[[  2   1  19  18  -8  14]
 [-11  13  12  -7  -4  21]
 [ 23  15 -36 -23 -17  30]
 [ 23  38 -15 -14 -18 -10]
 [ -1  -4  32  33   8 -14]
 [ 37  34 -37 -21  19 -34]
 [ 18  22   8  28 -19  10]
 [ 18  -9 -11   5 -12  43]
 [ -4  -8   1 -14   2  30]
 [ -4  14  21  16  -9  13]]
=>
[[ 13  -9  16  21  14  -4]
 [ 30   2 -14   1  -8  -4]
 [ 43 -12   5 -11  -9  18]
 [ 10 -19  28   8  22  18]
 [-34  19 -21 -37  34  37]
 [-14   8  33  32  -4  -1]
 [-10 -18 -14 -15  38  23]
 [ 30 -17 -23 -36  15  23]
 [ 21  -4  -7  12  13 -11]
 [ 14  -8  18  19   1   2]]

[[ 19 -20 -15  -5  20 -10  23   1  14  -7  20 -12  10   5 -32  17]
 [-23   2  22  10 -16  -1  31  -3  18   9  -2   4   8 -13 -11  33]
 [ -5  -5 -23 -14   8  -7  15  25  -5 -25  34   5   1  -9 -23  -4]
 [ 32   2  -4   4  22 -12  18  -7  14  16 -21 -10  -3  17 -21  20]]
=>
[[ 20 -21  17  -3 -10 -21  16  14  -7  18 -12  22   4  -4   2  32]
 [ -4 -23  -9   1   5  34 -25  -5  25  15  -7   8 -14 -23  -5  -5]
 [ 33 -11 -13   8   4  -2   9  18  -3  31  -1 -16  10  22   2 -23]
 [ 17 -32   5  10 -12  20  -7  14   1  23 -10  20  -5 -15 -20  19]]

[[ -6  -8   6 -12 -10  -6 -13  -4   8  -9   3]
 [-36  11 -24 -30 -14   5   3 -28 -14  -6  -3]
 [-20 -14 -24  -9  -4  -8 -11  -8 -19  -6 -24]
 [-17 -13  -6 -19 -15 -12 -23 -12   6 -12  -4]
 [-40 -18 -31 -45 -40  26 -33   9  14   8  -5]
 [-13   5  -7   2  15  16   1  17  15 -23   8]]
=>
[[  8 -23  15  17   1  16  15   2  -7   5 -13]
 [ -5   8  14   9 -33  26 -40 -45 -31 -18 -40]
 [ -4 -12   6 -12 -23 -12 -15 -19  -6 -13 -17]
 [-24  -6 -19  -8 -11  -8  -4  -9 -24 -14 -20]
 [ -3  -6 -14 -28   3   5 -14 -30 -24  11 -36]
 [  3  -9   8  -4 -13  -6 -10 -12   6  -8  -6]]

[[  6  -3  -6   7]
 [ 12 -38   7  24]
 [ 15 -40  11  25]
 [ 23 -36   1   9]
 [ 20 -34   0   9]
 [ 18 -38   5  15]
 [  8  -5  -6   5]
 [ 22 -36   2   9]
 [  7   1  -6   5]
 [ 15 -40   9  23]]
=>
[[ 23   9 -40  15]
 [  5  -6   1   7]
 [  9   2 -36  22]
 [  5  -6  -5   8]
 [ 15   5 -38  18]
 [  9   0 -34  20]
 [  9   1 -36  23]
 [ 25  11 -40  15]
 [ 24   7 -38  12]
 [  7  -6  -3   6]]

[[  2   2   3   7   8]
 [ -7 -13  33  23   4]
 [  1  -1  15  -4   2]
 [ -4   1   0 -16  -2]
 [  4   3  -2 -13  -7]
 [-26  10 -10  -6 -14]
 [ 11   1   3  20  29]]
=>
[[ 29  20   3   1  11]
 [-14  -6 -10  10 -26]
 [ -7 -13  -2   3   4]
 [ -2 -16   0   1  -4]
 [  2  -4  15  -1   1]
 [  4  23  33 -13  -7]
 [  8   7   3   2   2]]

[[ 35  30  20   0]
 [-23  -4   2 -39]
 [-16  -9  -2  -9]
 [ 27  20  -3  10]
 [ 42   6   9  20]
 [ -1  11   8  29]]
=>
[[ 29   8  11  -1]
 [ 20   9   6  42]
 [ 10  -3  20  27]
 [ -9  -2  -9 -16]
 [-39   2  -4 -23]
 [  0  20  30  35]]

[[-19   3]
 [-36 -26]
 [  0   7]
 [  8  19]
 [  2  13]
 [ 14 -17]]
=>
[[-17  14]
 [ 13   2]
 [ 19   8]
 [  7   0]
 [-26 -36]
 [  3 -19]]
